Below is a small trained network, with its code and all its weights. Each question gives an input and a target symbol and asks what happens when units are switched off, that is, made to give their printed mean instead of their output.

import numpy as np


def w(rows, s, z=0):
    codes = np.array(rows[::2]) - 128.0
    scale = np.full(codes.shape[1], s)
    scale[-1] = z or s
    return codes * scale


def norm(h):
    return h / np.sqrt((h * h).mean(-1, keepdims=True) + 1e-5)


def f(y):
    return y / 2 * (1 + np.tanh(0.7978845608 * (y + 0.044715 * y**3)))


def softmax(a):
    e = np.exp(a - a.max(-1, keepdims=True))
    return e / e.sum(-1, keepdims=True)


def log_softmax(a):
    a = a - a.max(-1, keepdims=True)
    return a - np.log(np.exp(a).sum(-1, keepdims=True))


def net(x, mask):
    ids = ['ΓΔΘΛβημ'.index(c) for c in x.split()]
    T = len(ids)
    res = E[ids] + P[:T]
    u = 0
    for l in range(3):
        r = norm(res)
        for j in range(2):
            rows = slice(2 * j, 2 * j + 2)
            q, k, v = (r @ M[l][rows].T for M in (Q, K, V))
            z = softmax(np.where(np.tri(T) > 0, q @ k.T / 2**0.5, -1e9)) @ v
            o = O[l][rows]
            res = res + np.where(mask[u + j], z, o[:, -1]) @ o[:, :-1]
        u += 2
        y = f(norm(res) @ A[l][:, :-1].T + A[l][:, -1])
        res = res + np.where(mask[u : u + 8], y, B[l][:, -1]) @ B[l][:, :-1]
        u += 8
    return log_softmax(norm(res)[-1] @ U[:, :-1].T + U[:, -1])


Q, K, V, O, A, B = {}, {}, {}, {}, {}, {}
E = w([
[189,128,96,180,67,63],'Γ',
[134,254,188,120,89,127],'Δ',
[156,180,50,125,29,105],'Θ',
[138,134,89,218,166,183],'Λ',
[134,104,222,116,200,96],'β',
[150,72,84,76,124,33],'η',
[160,237,106,50,112,208],'μ',
],0.0075)
P = w([
[253,78,99,182,165,94],'0',
[221,104,142,164,142,110],'1',
[192,114,157,149,132,123],'2',
[168,119,154,138,124,106],'3',
[145,129,156,136,122,111],'4',
[132,137,153,128,122,117],'5',
[117,142,154,128,126,120],'6',
[107,149,152,121,122,119],'7',
[95,156,149,114,122,125],'8',
[82,156,147,116,123,129],'9',
[71,159,141,111,123,133],'10',
[59,161,140,110,120,133],'11',
[51,164,139,104,118,141],'12',
],0.0049)
Q[0] = w([
[150,178,111,130,118,116],'0.h0',
[133,130,118,118,120,105],'0.h0',
[127,18,15,140,123,198],'0.h1',
[143,146,117,77,5,170],'0.h1',
],0.02)
K[0] = w([
[139,145,119,130,92,134],'0.h0',
[111,113,128,121,93,113],'0.h0',
[67,21,97,138,45,213],'0.h1',
[135,250,140,96,16,120],'0.h1',
],0.019)
V[0] = w([
[111,177,111,139,198,180],'0.h0',
[121,215,60,253,213,152],'0.h0',
[113,126,141,138,128,129],'0.h1',
[64,136,184,138,138,156],'0.h1',
],0.0053)
O[0] = w([
[82,44,132,120,143,143,93],'0.h0',
[94,3,164,121,34,203,255],'0.h0',
[134,126,119,129,127,126,126],'0.h1',
[164,121,118,155,130,97,110],'0.h1',
],0.0031,0.0014)
A[0] = w([
[176,15,123,127,131,95,129],'0.n0',
[226,185,105,97,138,198,29],'0.n1',
[163,34,12,110,55,20,137],'0.n2',
[207,169,21,131,121,183,204],'0.n3',
[175,134,100,245,157,147,144],'0.n4',
[90,200,16,167,64,113,219],'0.n5',
[106,44,48,166,86,175,70],'0.n6',
[153,196,164,216,1,65,9],'0.n7',
],0.0091,0.0013)
B[0] = w([
[167,192,147,116,174,111,173],'0.n0',
[141,124,81,151,78,72,184],'0.n1',
[157,248,77,78,121,187,223],'0.n2',
[185,110,127,120,75,132,213],'0.n3',
[186,201,191,124,140,177,199],'0.n4',
[154,44,175,97,133,149,223],'0.n5',
[88,102,142,213,89,177,178],'0.n6',
[131,193,160,150,17,139,255],'0.n7',
],0.015,0.0057)
Q[1] = w([
[111,92,60,135,60,96],'1.h0',
[65,155,163,254,159,146],'1.h0',
[104,163,158,130,123,120],'1.h1',
[137,116,151,154,104,131],'1.h1',
],0.018)
K[1] = w([
[157,157,102,116,9,89],'1.h0',
[59,172,224,254,141,89],'1.h0',
[87,189,192,118,132,124],'1.h1',
[127,104,175,135,80,141],'1.h1',
],0.0089)
V[1] = w([
[43,242,226,196,59,33],'1.h0',
[159,103,91,113,151,144],'1.h0',
[107,225,12,146,120,248],'1.h1',
[201,88,30,166,1,72],'1.h1',
],0.0085)
O[1] = w([
[84,58,147,4,194,194,255],'1.h0',
[143,152,120,159,103,106,102],'1.h0',
[217,11,146,95,45,77,186],'1.h1',
[169,184,165,7,215,167,184],'1.h1',
],0.0046,0.0027)
A[1] = w([
[8,99,53,174,128,156,46],'1.n0',
[196,106,66,105,107,98,109],'1.n1',
[138,88,160,153,109,119,85],'1.n2',
[113,143,123,21,73,102,13],'1.n3',
[149,77,61,170,100,90,51],'1.n4',
[99,100,139,185,210,124,184],'1.n5',
[123,119,81,198,13,49,6],'1.n6',
[241,96,150,113,191,136,37],'1.n7',
],0.014,0.002)
B[1] = w([
[214,81,88,245,204,96,151],'1.n0',
[14,59,110,145,135,150,196],'1.n1',
[106,155,112,98,161,151,153],'1.n2',
[22,81,163,191,173,186,254],'1.n3',
[173,132,136,229,72,90,133],'1.n4',
[110,53,141,5,84,122,253],'1.n5',
[173,242,91,93,55,75,204],'1.n6',
[100,191,152,203,151,87,219],'1.n7',
],0.015,0.0063)
Q[2] = w([
[144,130,84,50,255,140],'2.h0',
[171,219,141,170,180,246],'2.h0',
[132,127,99,113,21,195],'2.h1',
[154,151,121,113,119,191],'2.h1',
],0.029)
K[2] = w([
[121,125,77,99,253,174],'2.h0',
[165,239,140,170,182,183],'2.h0',
[110,165,102,124,38,178],'2.h1',
[142,159,127,124,129,163],'2.h1',
],0.035)
V[2] = w([
[118,125,132,129,132,134],'2.h0',
[4,76,173,135,128,174],'2.h0',
[140,118,157,95,149,148],'2.h1',
[98,109,151,69,132,132],'2.h1',
],0.015)
O[2] = w([
[141,134,124,125,129,119,121],'2.h0',
[254,208,110,116,93,90,246],'2.h0',
[117,136,108,169,86,111,88],'2.h1',
[115,150,95,200,148,136,196],'2.h1',
],0.0073,0.0011)
A[2] = w([
[139,254,138,87,163,76,80],'2.n0',
[217,217,70,174,112,104,195],'2.n1',
[212,185,173,168,159,124,72],'2.n2',
[144,47,88,157,228,133,58],'2.n3',
[241,141,102,102,113,97,129],'2.n4',
[195,227,137,148,193,93,102],'2.n5',
[108,32,102,119,173,137,4],'2.n6',
[87,113,131,159,211,74,69],'2.n7',
],0.019,0.0038)
B[2] = w([
[121,204,153,159,132,25,255],'2.n0',
[221,78,40,134,147,170,217],'2.n1',
[119,180,179,191,114,47,206],'2.n2',
[122,167,249,192,197,9,164],'2.n3',
[47,67,183,61,93,111,174],'2.n4',
[202,37,66,55,145,229,198],'2.n5',
[196,117,111,160,206,175,174],'2.n6',
[224,63,91,36,75,128,160],'2.n7',
],0.019,0.0076)
U = w([
[254,174,59,129,82,132,183],'Γ',
[37,213,185,151,73,85,146],'Δ',
[99,50,137,45,98,233,88],'Θ',
[147,77,214,218,207,173,189],'Λ',
[144,69,169,53,165,28,157],'β',
[89,200,53,95,239,154,3],'η',
[79,54,35,213,101,76,13],'μ',
],0.0077,0.0021)

Each question gives the input, a string of symbols that net reads in full, and the target symbol t.
The units are the heads (2 rows each of Q, K, V and O) and the neurons (one row each of A and B). Each row of codes is followed by its name. A weight is (code - 128) times the scale printed after its matrix; where a second scale follows, it is the last column's (O, A, B and U).
mask holds one flag per unit, layer by layer, with each layer's heads first. A switched-off unit (its flag False) gives its mean, the last column of its rows in O or B, instead of its output. The means were averaged over made-up inputs and are rounded, as every weight is.
A unit's drop is (log p(t) with every unit on - log p(t) with that unit switched off) / (log p(t) with every unit on - log p(t) with every unit switched off).
most important unit: the unit with the biggest drop
k most important neurons: the k neurons with the biggest drops, biggest first
k most important neurons of layer l: the k neurons of layer l with the biggest drops, biggest first
drop when u is switched off: that unit's drop, to one decimal
input β Λ β, target Δ: 2 most important neurons	[1.n5; 0.n2]
input Λ Λ μ Δ η μ Λ Γ η, target Δ: 4 most important neurons	[0.n2; 2.n1; 2.n5; 0.n4]
input Λ Δ Γ Θ Δ Γ Δ, target Θ: most important unit	1.h0
input Λ Γ Γ Λ β β β η β μ β μ, target Δ: 2 most important neurons	[1.n1; 1.n6]
input Λ η Θ, target Θ: 2 most important neurons	[0.n5; 2.n0]
input Γ Δ μ μ Δ Λ Γ Λ μ Λ μ, target Λ: 2 most important neurons of layer 2	[2.n6; 2.n3]
input β β Λ η Δ β β β Γ μ Λ, target Δ: 2 most important neurons	[0.n4; 0.n6]
input Θ Δ η β β Λ η μ Θ η Λ, target Δ: 4 most important neurons	[0.n6; 0.n4; 2.n2; 2.n1]
input μ μ Λ η β μ β Λ η Λ μ β μ, target Λ: 2 most important neurons of layer 1	[1.n6; 1.n3]
input μ Λ Λ β η Λ, target Θ: 4 most important neurons	[0.n4; 0.n6; 2.n0; 1.n0]
input Γ Λ β Δ β, target Δ: 3 most important neurons of layer 0	[0.n2; 0.n7; 0.n3]
input β β μ Λ μ β, target Θ: 3 most important neurons	[0.n5; 0.n4; 0.n3]
input Λ β Λ μ η η, target Δ: 3 most important neurons of layer 0	[0.n2; 0.n4; 0.n6]
input μ Θ β μ Δ η μ, target Θ: most important unit	1.h1
input β μ Λ μ β Θ β, target Θ: 3 most important neurons of layer 2	[2.n0; 2.n3; 2.n2]
input β η η Γ η β Λ η β μ η, target Λ: 2 most important neurons of layer 1	[1.n5; 1.n6]
input μ Θ η Γ Δ μ, target Δ: 4 most important neurons of layer 0	[0.n1; 0.n3; 0.n7; 0.n2]
input μ β Θ Λ Λ Θ η β μ Λ η μ, target Θ: 3 most important neurons of layer 0	[0.n7; 0.n2; 0.n5]
input β μ β β μ η β Λ η β μ, target μ: 2 most important neurons of layer 2	[2.n5; 2.n4]
input η β β β η β Γ η, target Θ: 2 most important neurons of layer 0	[0.n0; 0.n2]
input β Γ Δ Λ, target Λ: most important unit	0.n6
input Λ β Δ Γ Λ β β Λ Θ Θ Λ η β, target Λ: 3 most important neurons	[0.n3; 0.n5; 0.n4]
input Λ Λ Λ η μ β μ β μ Λ Δ β μ, target μ: 3 most important neurons of layer 1	[1.n7; 1.n5; 1.n3]
input Δ Λ η Λ Θ Δ Δ Λ β β Λ Θ, target Θ: 3 most important neurons	[0.n5; 2.n0; 2.n2]
input β Δ β Γ Θ β Λ η Γ Δ Θ β, target Λ: 3 most important neurons of layer 1	[1.n0; 1.n7; 1.n6]
input η μ Λ β Λ Δ Λ, target Θ: 2 most important neurons of layer 1	[1.n0; 1.n3]
input μ η Γ β Λ, target Λ: drop when 1.n6 is switched off	0.3
input Δ β Δ, target Δ: drop when 0.n7 is switched off	2.7
input Γ Λ Δ Δ η, target η: drop when 2.n0 is switched off	0.1
input β Λ Λ Δ Λ Γ Δ Θ Λ η, target η: drop when 0.n4 is switched off	0.0
